(in the rows, 128 means zero)
Each row is followed by its class.
[121 166 115 126 118 111 154 105 140 150 130 158 132 117 107 146 115 129
 103 144 131 125 139 111 113 148 125 128 106 159 107 153 142 151 118 137
 113]
fove
[117 153 123 161 124 151  94  70 150 113 161 138 105 166 167 153 125 131
  95 135 120 129 162 205 125 137  95 143  96 184  96 146 127  93 178 208
 110]
Buk
[101 105 129 102 142 165 130 169  82 104  98 136 120 127 102 114 138 150
  89 122 121 134 128 153 136 126 156 117 120 111 134 153 173 134 133 149
 133]
Loba
[123 172 101 146 131 144 117  35 112 115 131 158 106 141  75 134  88 133
 111 155 116 105 147 170 128 161  97 163  92 135 100 133 149  89 151 182
  85]
benu
[133 155 113 137 134 110 139 120 146 150 134 154 136 117 106 146 127 125
 103 147 123 117 147 127 111 133 121 125 121 137 114 138 136 133 133 146
 118]
lerup
[132 150 110 124 141 124 137 141 132 120 127 152 128 115  98 150 133 119
  86 136 126 128 156 128 114 136 108 115 125 154 113 154 140 139 119 146
 139]
Dida
[122  90 142 149 107 164 129 155  94  49  95 104  94 165 177 154 156 115
 122 121 129 149  94 150 125  97 107  75 155  28 162 151 137  76 134 138
 149]
lenof
[114 123 122  94 117 138 134 114 103 119 100 132 123 134 125 118 114 146
 122 120 124 142 125 141 133 120 151 120 130 136 158 145 159 153 126 106
 130]
gemiv
[122 110 119  92 140 140 122 148 100 102 103 128 127 135 114 112 143 137
 103 118 124 143 142 136 119 128 155 112 148 133 141 141 161 136 122 128
 147]
Dida
[106 113 130  87 130 133 130 134 100 105 100 139 116 126 106 120 125 132
  99 113 134 141 144 141 121 143 146 133 127 138 147 139 160 124 117 133
 147]
Kobob
[141 121 105 101 128 136 129 141  98 121 108 124 121 132  93 118 122 141
 109 129 102 136 125 130 139 125 165 121 112 132 144 151 153 131 136 125
 141]
benu
[128 147 118 130 131 119 139 118 143 139 121 153 127 113 102 149 124 135
  96 145 130 123 135 118 120 136 109 129 123 121 125 159 142 142 122 148
 119]
lenof
[130 153 127 131 127 119 143 120 143 136 119 154 124 111  91 151 124 121
  92 152 139 123 146 116 110 139 114 123 128 129 114 151 140 132 122 151
 123]
Kobob
[101 156  56 126 148 122 176 141 145  81 130 187  84 108  61 136  90 112
  87 103 104  99 210 176 118 145 120 190  55  88 108 123  99  54 116 129
 129]
Buk
[113 107  80 101 116 166  97 118 119  67  97 162 106 150 193 110 120 111
 124  92 137 133 203 163 102 124 112 111 143 138 119  76 132 116  97  94
 160]
fove
[110 115 156 124 121 136 127 149 137 140 104 104 140 171 146 148 127 133
 113 117 124 126 113 164 118 129 110 108 101 113 120 115 115 127 134 147
 116]
Buk
[130 148 117 131 131 122 133 118 141 141 116 152 136 112 109 144 118 126
 104 149 135 122 142 115 123 120 120 123 122 135 120 145 151 140 128 130
 126]
zotoz
[119  96 153 128 117 177 161 107  86 130 121 126 104 105 147 118 106 180
 158 108 120 118  50 143 181 126 144 128 120   6 163 117 178 107  99  68
 129]
benu
[134 149 105 134 130 118 129 121 153 137 114 158 130 113  93 156 128 117
  90 146 133 121 155 116 105 129 110 127 117 119 115 142 138 135 124 159
 119]
lenof
[112 111 112 105 133 133 136 148 100 117 105 132 125 131 100 128 129 131
 107 118 117 139 130 147 119 137 154 117 126 134 149 123 156 131 121 140
 139]
Lupon
[116 108 132 103 134 143 123 151  99 110  98 119 122 120 107 119 121 162
 108 129 123 133 118 128 146 122 160 122 123 125 147 144 169 147 116 117
 141]
zotoz
[124 166 101 175 165 108 114 117 187 126 180 136 118 149 199 164 127  67
 109 130 140 122 192 202  97 123  30 112 116 147  98 109  92  64 151 205
 146]
zotoz
[123 170 118 105 139 111 152  20 132 175  98 208 155 180 118 113  91 168
 110 146 129 136 158 178  87 205 129 145  86 168  88 129 144 123 129 130
  72]
pak
[106 114 125  81 120 152 129 141  97 103  78 131 146 129  97 107 125 128
 103 110 124 150 149 135 120 107 139 129 136 134 155 169 159 157 133 121
 143]
pak
[126 124 117 104 135 125 131 149 113 106 106 134 124 141  95 131 128 132
  98 119 119 128 156 157 111 146 133 115 134 135 141 118 155 123 130 136
 146]
lerup
[131 157 124 150 132 117 136 115 145 147 136 144 128 113 112 153 124 122
 108 155 134 117 128 124 122 120 119 126 117 141 107 148 140 135 134 154
 118]
zotoz
[ 95 112 111 140 203 163  80  68 114 132 111 170 160 183 134 118  97 125
 123 120 139 117 179 230  72 169  84 122  88 154  98  82 135 100 161 170
 134]
Loba
[132 148 126 134 142 125 141 137 129 132 133 141 127 106  92 147 125 129
  97 144 130 121 127 122 125 142 109 120 122 155 113 172 143 149 115 142
 134]
Dida
[110 108 108  89 129 146 129 169 109  86  80 140 139 123 108 127 135 129
  93 114 119 138 155 134 116 116 132 127 133 118 157 139 158 142 121 125
 137]
bobur
[ 92 137 140 107 114 130 170 132 167 109 117 169 126 114 169  98 116 106
 146 116 194 110 154 124 143 137 102 174 134  97  87 125 117 116 130  38
  87]
zotoz
[123 159 116 121 121 114 142 114 135 139 126 159 138 118 102 151 126 127
  87 140 129 126 151 110 103 141 119 121 117 152 114 141 148 151 117 148
 132]
fove
[113 112 115  84 127 147 127 139 103  99  86 134 148 137 116 112 127 141
 114 114 117 144 148 141 118 124 144 129 144 133 164 142 156 148 135 114
 134]
bobur
[112 115 129  97 149 139 121 125  97 113 112 134 114 135 119 121 122 153
 109 126 126 141 129 142 129 148 139 124 126 145 144 150 155 126 131 134
 143]
Kobob
[ 99 141 107 130 145 148 120  67 142 122 119 158 141 143 134 139 101  98
 127 116 122 134 163 166 106 111  79 147  97  96 147 160 129  92 179 140
 132]
Buk
[ 90 109  93  93 148 136 176  98  60 161 121 147 131 162 194 120  96 174
 129 121 122 130  79 170 122 153 168 110 121 186 123 113 182  80 124  99
 101]
zotoz
[128 152 118 124 137 125 136 121 132 145 123 155 135 114  93 142 123 136
  99 151 132 122 141 113 124 123 118 130 118 131 106 159 142 140 127 145
 126]
pak
[123 150 118 136 133 123 142 127 139 128 125 159 123 106  96 153 129 123
  87 147 133 126 149 126 113 138 115 125 106 134 107 147 138 118 115 162
 117]
Kobob
[111 106 115  93 118 149 128 153 107  91  87 131 126 122 116 105 137 125
 108 116 112 138 141 126 130  94 141 130 136 101 152 149 148 142 130 107
 136]
benu
[112 113 141 102 128 140 129 133 100 110  93 129 129 125 114 126 116 127
 125 119 133 130 116 136 126 145 124 135 132 132 155 143 162 157 114 121
 135]
bobur
[124 105  84 142 219 114 113 165 143  81 194 175 118 162 163 129 135 135
 113 104 144 121 182 217 154 188  65 126  98 164 116 101 115  14 141 112
 173]
Dida
[103 180  64 100 153 142 147 126 134 142 132 179 110  97  86 123  50 126
  89 128 124 108 169 147 143 154  78 161  50 121 133 196 103 123 113 129
 119]
gemiv
[114 169 143 162  71  74 214  50 134 139  94 121 103 134  83 150 124 123
 158 168 111 116  95  76 100 121 166 143 191  51 133  98 126 130 120 111
  60]
Lupon
[113 119 126 100 129 136 123 142 123 114 102 136 132 125 105 116 133 130
 107 115 126 134 154 148 109 131 145 125 127 134 142 125 148 141 122 133
 142]
lerup
[ 67 152 123  92 164 144 144  72  92 104 112 155 130 133  96 128  89 138
 101 116 126 127 161 156  92 176  95 164 114 107 147 107 138 104 122 168
 139]
bobur
[116 156 103 118 134 120 138 120 142 137 126 163 140 120 103 141 122 123
  93 138 133 122 161 118 100 137 117 127 109 153 108 145 137 143 127 141
 126]
fove
[136 153 116 130 135 116 144 121 136 138 128 154 123 116  96 150 118 133
  98 150 130 124 144 119 119 146 118 123 117 142 112 153 135 124 125 141
 124]
Kobob
[129 142 104 132 128 121 143 120 139 142 124 155 136 113 110 143 121 130
 110 146 134 127 135 112 121 121 138 121 116 150 125 139 142 140 127 113
 120]
gemiv
[121 115 119  83 126 136 128 156 107 119  97 138 138 132 103 111 141 145
 104 117 123 142 141 130 131 111 160 124 123 122 137 147 149 135 122 124
 138]
pak
[137 151 117 123  73 116 127 175 118 106 114 141 153 137 172 127 189  72
  93 150 121 146 153  82 137  71 111  95 171 120  93 156 117 124 127 168
  70]
Loba
[127 180 144 142 120  88 164   7 145 210 164 142 152 173 165 151  82 135
 153 125 124 128 108 178 107 164  90 135 152 210 152 124 127 155 169 116
 116]
gemiv
[132 152 119 138 141 114 137 122 133 138 131 143 122 113  97 150 124 123
  98 147 126 123 136 118 120 140 116 119 123 145 117 154 140 140 113 150
 133]
Dida
[ 98 102 121  87 155 151 109 147 100  92  90 135 128 137  91 129 124 148
  78 119 112 143 162 151 119 133 140 126 109 119 151 137 177 128 134 149
 161]
Buk
[101 115 185 121 137 160 169  81 129 108 118 133 135  94 103  99 102 186
 158 135 133 115  80 100 151 121 108 175 139   8 162 216 156 139 153  47
 123]
Buk
[128 156 118 124 129 122 144 116 136 151 127 161 145 112  97 140 126 129
 102 145 132 124 142 116 120 125 116 134 118 147 103 154 139 140 124 141
 117]
pak
[127 148 118 129 130 113 139 115 147 139 118 155 127 113 102 151 120 125
 100 146 134 121 141 115 117 134 102 130 126 120 125 160 139 145 120 142
 123]
lenof
[108 103 120 101 139 142 136 161 109 129 104 127 126 129 114 114 133 146
 119 129 125 136 115 144 129 125 158 112 142 111 149 140 159 148 126 122
 127]
Lupon
[119 117 117  87 126 142 127 141 100 122  95 135 138 137 106 110 141 148
 112 122 117 140 132 135 128 104 156 123 135 114 139 146 152 136 129 131
 127]
pak
[120 116 154 128  80 216 142 171 152  47  88 158 132 115 152  78 147 154
 121 114 155 126 156 158 163 117  88 133 146  80  96 176 122 146 132  62
  69]
Loba
[104  85  89 141 143 182 132 185 123  50 118 153 121 166 177 134 159 160
 120 129 127 123 142 178 150  87 126 108 114  95  88 126 125  57 170  84
  91]
Buk
[128 117 108 101 121 123 123 147 116 107  93 122 121 138 102 135 132 118
 104 119 121 139 149 131 121 119 140 114 143 109 158 130 153 127 124 141
 144]
lenof
[134 148 120 130 125 114 134 133 131 155 125 149 143 117 102 147 139 118
 105 149 132 122 131 106 121 112 125 123 128 144 100 140 137 146 119 150
 118]
pak
[120 151 118 134 138 111 133 124 148 150 114 166 139 115  94 147 132 109
  92 150 132 119 164 110 109 123 116 125 117 131 103 136 136 141 132 153
 124]
Loba
[126 112 112 103 134 146 121 136  90 110 111 123 112 136 120 117 125 136
 110 121 108 137 125 141 133 126 148 121 128 141 144 135 156 131 134 129
 152]
benu
[ 99 109 112 100 141 158 128 144 105 112  93 139 137 121  87 112 123 141
 100 124 121 134 139 151 110 128 142 124 133 117 152 147 164 150 132 140
 129]
Lupon
[119 149 126 137 136 115 138 113 134 150 118 160 137 109 103 143 124 120
 101 151 127 125 142 107 126 132 112 127 111 132 112 151 146 138 123 149
 115]
Loba
[117 115 123  97 119 141 130 133 104 115 100 138 125 131 126 114 133 126
 105 115 115 138 127 142 126 120 136 128 124 132 143 142 155 140 128 124
 133]
benu
[110 109 117  87 138 128 120 134 107 116  98 136 132 131 110 120 125 142
  99 112 119 142 143 129 122 135 132 130 137 127 168 140 156 141 120 131
 149]
lenof
[114 115 105 117 107 155  86  75 195 111  84 172 153 158 146 105 139 124
 119  93 137 127 227 203  61 104 135 133 113 117 125  65 105 106 140 123
 130]
lerup
[137 153 103 126 126 116 142 117 146 143 119 159 134 111 100 142 126 111
  99 144 118 121 151 110 109 120 114 130 117 144 112 140 134 143 130 131
 127]
benu
[142 147 107 134 133 126 138 122 136 134 119 155 141 117 102 153 120 130
 104 148 123 123 143 126 117 140 120 126 116 133 124 140 150 135 125 144
 118]
bobur
[114 153 110 138 109 103 194  21 122 178 117 145 138 146  78 137  49 163
 155 133 125 110 100 116 119 182 164 161  98 160 151 140 147 107 151  56
 103]
fove
[127 150 117 139 139 124 134 127 148 143 124 153 136 115 112 145 124 120
 104 148 137 120 141 131 113 122 113 121 118 145 109 142 141 141 132 143
 122]
zotoz
[103 114 122  83 142 142 125 140  96 118  89 132 142 131 101 107 129 150
 100 124 115 143 141 129 122 113 140 127 137 124 148 153 158 154 124 135
 137]
pak
[101 114 104  98 152 143 113 144 116 101 100 142 127 128 114 115 124 133
  99 123 131 131 167 145 119 108 139 131 132 123 142 130 157 129 140 127
 150]
zotoz
[104 105 115  94 147 145 127 157 108 113  96 145 135 117  97 114 133 125
 109 109 127 131 154 139 125 109 146 128 116 111 140 138 156 128 137 121
 149]
Loba
[ 99 113 113  87 137 140 139 131 104 106  94 148 139 113 103 110 121 129
 104 105 126 142 153 125 120 131 135 133 140 137 160 144 161 139 112  99
 148]
Dida
[135 153 117 139 132 109 144 128 135 143 134 147 134 120 103 153 129 127
 101 144 119 123 142 129 113 137 128 118 117 143 115 135 137 131 131 148
 125]
lerup
[124 126 140 104 113 135 139 134  96 115 101 111 132 138 115 120 124 153
 109 120 101 148 122 151 127 137 149 109 133 143 158 158 157 154 124 135
 130]
lerup
[ 89 165 158 155 127 119 155  25  84  92 122 114  68 145 113 151  84 158
 123 147  94 144 128 149 151 169 106 136 135 112 158 139 158 101 123 173
 135]
Loba
[134 122 123  85 116 134 128 142 109 113  96 134 126 140 110 111 131 127
 100 119 117 139 142 138 121 134 140 122 132 152 139 144 152 150 130 120
 144]
benu
[146 156 107  95 132 162 136  72  80 113 116 153 127 143 136 128 128 172
 148 128  98 150 113 158 130 129 123  91 128 131 123 125 161 103 127 132
 111]
zotoz
[144 123 103  71  99 118 186 131 111  84 117 135 136 152 160  85 111 171
 157  81  75 148 129 142 154 107 146 144  98 145 153 201  73 109 146   4
 138]
benu
[ 68 101 163 158 114 123 198 170 163  84 108 152 148 102 140 141 147 104
 127 101 166 124 126 137 124 121  80 148 117 118 118 113 103 101 107  62
  91]
Kobob
[126 106  98  99 134 140 126 173 100  99 107 127 115 133 107 119 135 141
 115 120 110 139 137 140 139 124 158 109 133 124 149 132 144 127 123 120
 144]
Lupon
